Here is a tiny trained network, its code and every weight. The questions are about switching its units off for an input and a class, where a switched-off unit gives its printed mean instead of its output.

import numpy as np


def w(rows, s, z=0):
    codes = np.array(rows[::2]) - 128.0
    scale = np.full(codes.shape[1], s)
    scale[-1] = z or s
    return codes * scale


def f(y):
    return y / 2 * (1 + np.tanh(0.7978845608 * (y + 0.044715 * y**3)))


def log_softmax(a):
    a = a - a.max(-1, keepdims=True)
    return a - np.log(np.exp(a).sum(-1, keepdims=True))


def net(x, mask):
    res = np.array(x, float).reshape(1, 6) / 4 @ E
    y = f(res @ A[0][:, :-1].T + A[0][:, -1])
    res = res + np.where(mask, y, B[0][:, -1]) @ B[0][:, :-1]
    return log_softmax(res[-1] @ U[:, :-1].T + U[:, -1])


A, B = {}, {}
E = w([
[85,232,167,171],'x0',
[41,111,111,54],'x1',
[2,137,19,155],'x2',
[67,182,133,25],'x3',
[165,48,117,95],'x4',
[137,189,19,90],'x5',
],0.0081)
A[0] = w([
[88,104,73,118,152],'N0',
[170,111,89,172,108],'N1',
[83,162,232,130,206],'N2',
[77,156,167,111,110],'N3',
[113,253,141,168,171],'N4',
[166,105,110,184,253],'N5',
[156,114,122,227,224],'N6',
[140,101,26,70,235],'N7',
[90,208,78,158,163],'N8',
[104,85,223,75,155],'N9',
[146,121,112,187,98],'N10',
[161,33,153,246,220],'N11',
[87,107,89,108,185],'N12',
[108,158,123,76,96],'N13',
[93,184,103,159,132],'N14',
[124,90,89,68,189],'N15',
[81,123,19,169,177],'N16',
[121,208,152,126,181],'N17',
[152,21,111,56,164],'N18',
[61,129,87,74,100],'N19',
],0.012,0.0059)
B[0] = w([
[124,127,139,160,170],'N0',
[61,144,148,83,152],'N1',
[150,31,67,118,218],'N2',
[165,109,38,30,164],'N3',
[209,35,61,211,222],'N4',
[111,150,190,177,195],'N5',
[76,162,170,198,206],'N6',
[134,127,232,146,205],'N7',
[160,53,131,181,205],'N8',
[39,44,80,125,199],'N9',
[65,254,214,13,148],'N10',
[64,139,197,187,246],'N11',
[124,20,118,136,174],'N12',
[135,207,117,75,157],'N13',
[150,71,104,164,176],'N14',
[151,84,205,164,175],'N15',
[100,63,170,169,207],'N16',
[177,60,100,153,190],'N17',
[186,18,182,133,202],'N18',
[92,140,58,115,186],'N19',
],0.007,0.013)
U = w([
[236,153,72,148,32],'0',
[33,124,83,55,117],'1',
[153,177,164,72,103],'2',
[49,255,82,66,4],'3',
[141,85,155,184,206],'4',
[55,234,195,136,62],'5',
],0.0089,0.0036)

Each question gives the input, the list of numbers given to net, and the class t.
The units are the neurons (one row each of A and B). Each row of codes is followed by its name. A weight is (code - 128) times the scale printed after its matrix; where a second scale follows, it is the last column's (A, B and U).
mask holds one flag per neuron, in row order. A switched-off neuron (its flag False) gives its mean, the last column of its row in B, instead of its output. The means were averaged over made-up inputs and are rounded, as every weight is.
A unit's drop is (log p(t) with every unit on - log p(t) with that unit switched off) / (log p(t) with every unit on - log p(t) with every unit switched off).
The circuit of an input: a set's keep is (log p(t) with only the set's units on - log p(t) with every unit switched off) / (log p(t) with every unit on - log p(t) with every unit switched off). Starting from the 12 units with the biggest drops (on a tie, the unit counted first), units are removed one at a time, each time the one whose removal leaves the highest keep (on an exact tie, the one counted first), for as long as the keep stays at least 0.8.
circuit, biggest first: the units of the circuit, biggest drop first
most important unit: the unit with the biggest drop
k most important neurons: the k neurons with the biggest drops, biggest first
drop of u: that unit's drop, to one decimal
input [-3,8,-3,5,2,7], class 2: circuit, biggest first => [N13 N7 N2]
input [-3,5,-3,7,-8,2], class 1: circuit, biggest first => [N19 N3]
input [5,-4,0,3,7,8], class 0: circuit, biggest first => [N11 N9]
input [0,3,-7,6,-2,-8], class 1: most important unit => N9
input [-6,-1,-4,7,-6,-2], class 1: 2 most important neurons => [N4 N9]
input [8,5,3,4,-3,-7], class 0: 3 most important neurons => [N4 N3 N11]
input [-6,4,6,3,-6,-5], class 1: 2 most important neurons => [N4 N19]
input [6,7,-8,7,-5,2], class 0: 2 most important neurons => [N4 N17]
input [2,-6,-2,6,-2,-1], class 0: drop of N16 => 0.1
input [1,-5,-8,-8,-8,1], class 5: drop of N10 => 0.2
input [1,4,-1,-1,-5,-5], class 1: drop of N15 => 0.1
